Below are the code and all the weights of a small trained network. Each question names an input and a target symbol and asks about switching units off, where a switched-off unit gives its printed mean instead of its output.

import numpy as np


def w(rows, s, z=0):
    codes = np.array(rows[::2]) - 128.0
    scale = np.full(codes.shape[1], s)
    scale[-1] = z or s
    return codes * scale


def softmax(a):
    e = np.exp(a - a.max(-1, keepdims=True))
    return e / e.sum(-1, keepdims=True)


def log_softmax(a):
    a = a - a.max(-1, keepdims=True)
    return a - np.log(np.exp(a).sum(-1, keepdims=True))


def net(x, mask):
    ids = ['αβγδεμφψω'.index(c) for c in x.split()]
    T = len(ids)
    res = E[ids] + P[:T]
    u = 0
    for l in range(3):
        r = res
        for j in range(3):
            rows = slice(3 * j, 3 * j + 3)
            q, k, v = (r @ M[l][rows].T for M in (Q, K, V))
            z = softmax(np.where(np.tri(T) > 0, q @ k.T / 3**0.5, -1e9)) @ v
            o = O[l][rows]
            res = res + np.where(mask[u + j], z, o[:, -1]) @ o[:, :-1]
        u += 3
    return log_softmax(res[-1] @ U[:, :-1].T + U[:, -1])


Q, K, V, O = {}, {}, {}, {}
E = w([
[103,136,122],'α',
[110,135,120],'β',
[178,174,113],'γ',
[122,143,121],'δ',
[112,124,137],'ε',
[118,134,131],'μ',
[150,250,194],'φ',
[122,105,164],'ψ',
[116,116,38],'ω',
],0.02)
P = w([
[129,106,173],'0',
[161,86,145],'1',
[47,245,27],'2',
[135,72,250],'3',
[222,40,146],'4',
[73,214,5],'5',
[128,74,253],'6',
[249,37,147],'7',
],0.0083)
Q[0] = w([
[186,121,131],'L0H1',
[185,91,138],'L0H1',
[62,141,132],'L0H1',
[130,126,137],'L0H2',
[79,5,79],'L0H2',
[96,79,72],'L0H2',
[80,155,100],'L0H3',
[200,76,64],'L0H3',
[208,93,45],'L0H3',
],0.019)
K[0] = w([
[194,154,133],'L0H1',
[142,164,113],'L0H1',
[76,98,140],'L0H1',
[148,122,179],'L0H2',
[7,60,169],'L0H2',
[55,42,151],'L0H2',
[60,113,85],'L0H3',
[226,132,86],'L0H3',
[210,150,54],'L0H3',
],0.018)
V[0] = w([
[166,55,13],'L0H1',
[229,177,112],'L0H1',
[238,199,174],'L0H1',
[139,150,158],'L0H2',
[99,100,78],'L0H2',
[31,99,167],'L0H2',
[212,128,184],'L0H3',
[69,121,126],'L0H3',
[255,110,84],'L0H3',
],0.0091)
O[0] = w([
[67,8,166,22],'L0H1',
[168,71,30,193],'L0H1',
[218,110,2,253],'L0H1',
[102,102,144,170],'L0H2',
[182,176,74,58],'L0H2',
[167,44,13,123],'L0H2',
[153,18,115,206],'L0H3',
[155,191,124,99],'L0H3',
[30,44,114,152],'L0H3',
],0.0089,0.0033)
Q[1] = w([
[98,123,117],'L1H1',
[115,130,102],'L1H1',
[109,130,103],'L1H1',
[144,93,130],'L1H2',
[252,66,173],'L1H2',
[142,94,101],'L1H2',
[117,114,123],'L1H3',
[101,107,107],'L1H3',
[164,169,145],'L1H3',
],0.018)
K[1] = w([
[141,124,145],'L1H1',
[160,147,144],'L1H1',
[153,141,141],'L1H1',
[150,166,162],'L1H2',
[2,198,142],'L1H2',
[114,187,196],'L1H2',
[100,144,128],'L1H3',
[99,135,89],'L1H3',
[194,92,136],'L1H3',
],0.014)
V[1] = w([
[112,127,204],'L1H1',
[208,80,254],'L1H1',
[63,148,108],'L1H1',
[138,128,118],'L1H2',
[130,122,167],'L1H2',
[189,91,124],'L1H2',
[118,107,147],'L1H3',
[64,174,138],'L1H3',
[117,92,158],'L1H3',
],0.0084)
O[1] = w([
[198,208,147,41],'L1H1',
[241,231,254,190],'L1H1',
[98,99,60,7],'L1H1',
[127,130,120,149],'L1H2',
[95,116,136,62],'L1H2',
[116,125,48,53],'L1H2',
[110,104,128,50],'L1H3',
[128,113,33,27],'L1H3',
[93,89,140,13],'L1H3',
],0.0081,0.0018)
Q[2] = w([
[156,141,164],'L2H1',
[207,130,150],'L2H1',
[165,130,137],'L2H1',
[138,152,138],'L2H2',
[147,149,99],'L2H2',
[81,135,114],'L2H2',
[36,221,152],'L2H3',
[112,134,126],'L2H3',
[115,254,156],'L2H3',
],0.016)
K[2] = w([
[83,169,111],'L2H1',
[161,123,62],'L2H1',
[146,123,90],'L2H1',
[142,157,130],'L2H2',
[153,140,93],'L2H2',
[99,143,112],'L2H2',
[165,2,180],'L2H3',
[107,42,188],'L2H3',
[135,12,140],'L2H3',
],0.014)
V[2] = w([
[128,133,204],'L2H1',
[125,143,2],'L2H1',
[119,76,148],'L2H1',
[93,159,86],'L2H2',
[74,129,2],'L2H2',
[124,86,57],'L2H2',
[107,81,144],'L2H3',
[103,230,122],'L2H3',
[105,179,72],'L2H3',
],0.0055)
O[2] = w([
[94,109,164,114],'L2H1',
[204,172,79,155],'L2H1',
[91,75,101,92],'L2H1',
[112,140,231,65],'L2H2',
[158,202,252,8],'L2H2',
[184,187,138,97],'L2H2',
[149,136,72,44],'L2H3',
[23,174,202,255],'L2H3',
[93,196,172,186],'L2H3',
],0.0044,0.003)
U = w([
[89,199,139,183],'α',
[104,161,118,222],'β',
[138,92,65,202],'γ',
[139,135,129,114],'δ',
[151,130,182,122],'ε',
[149,126,161,66],'μ',
[223,153,138,2],'φ',
[207,98,247,127],'ψ',
[31,89,115,135],'ω',
],0.013,0.0065)

Each question gives the input, a string of symbols that net reads in full, and the target symbol t.
The units are the heads (3 rows each of Q, K, V and O). Each row of codes is followed by its name. A weight is (code - 128) times the scale printed after its matrix; where a second scale follows, it is the last column's (O and U).
mask holds one flag per head, layer by layer. A switched-off head (its flag False) gives its mean, the last column of its rows in O, instead of its output. The means were averaged over made-up inputs and are rounded, as every weight is.
A unit's drop is (log p(t) with every unit on - log p(t) with that unit switched off) / (log p(t) with every unit on - log p(t) with every unit switched off).
The circuit of an input: a set's keep is (log p(t) with only the set's units on - log p(t) with every unit switched off) / (log p(t) with every unit on - log p(t) with every unit switched off). Starting from all 9 units, units are removed one at a time, each time the one whose removal leaves the highest keep (on an exact tie, the one counted first), for as long as the keep stays at least 0.8.
circuit, biggest first: the units of the circuit, biggest drop first
most important unit: the unit with the biggest drop
heads that matter: for each layer, one digit per head in row order, 1 if its drop is at least 0.15 and else 0, layers parted by /
drop when u is switched off: that unit's drop, to one decimal
input γ ω δ φ ψ, target φ: heads that matter : 100 / 000 / 110
input ε γ φ ψ β, target φ: circuit, biggest first : (L0H1, L2H2)
input ψ α ψ ε β ω, target α: most important unit : L0H3
input ψ γ ε ε μ, target γ: heads that matter : 100 / 001 / 000
input μ ψ ε γ φ ε ω ω, target φ: circuit, biggest first : (L2H2, L0H1)
input ε ψ μ ψ ψ ψ γ δ, target γ: heads that matter : 101 / 001 / 010
input ψ γ ψ ω ω ψ ψ, target ω: circuit, biggest first : (L1H1, L0H1, L0H3)
input ε φ ψ ε φ ω μ, target ω: circuit, biggest first : (L1H1, L0H2)
input ψ ψ ψ γ ψ ψ ψ ψ, target γ: circuit, biggest first : (L0H1, L0H3)
input ψ ψ γ ψ ψ ψ ω, target ω: heads that matter : 111 / 000 / 101
input ψ μ α γ ω β α, target ω: circuit, biggest first : (L1H1, L2H1)
input φ μ ψ, target α: circuit, biggest first : (L0H1, L0H3)
input ψ β ω φ, target ω: heads that matter : 000 / 100 / 000
input β ψ β ψ φ ψ μ α, target φ: most important unit : L0H1
input μ ε ψ ω β ψ ε φ, target φ: heads that matter : 100 / 000 / 000
input ψ ω ε φ ψ α, target α: heads that matter : 101 / 000 / 000
input ε β ω α, target ω: heads that matter : 100 / 100 / 000
input β γ ψ ψ γ, target γ: heads that matter : 101 / 001 / 000
input μ μ α γ ψ β φ β, target φ: heads that matter : 110 / 001 / 110
input ψ δ ω ε ψ μ, target α: circuit, biggest first : (L0H3)
input α γ γ ε δ ω, target α: heads that matter : 001 / 000 / 010
input γ φ ψ γ ψ φ β, target ψ: heads that matter : 011 / 011 / 000
input γ γ ε, target α: heads that matter : 011 / 000 / 000
input γ μ ε φ ω ε δ, target ω: circuit, biggest first : (L1H1, L0H1)
input β ψ ψ ψ γ ψ ψ α, target γ: drop when L0H2 is switched off : 0.1
input γ δ ψ α γ ω β α, target γ: drop when L2H1 is switched off : 0.2
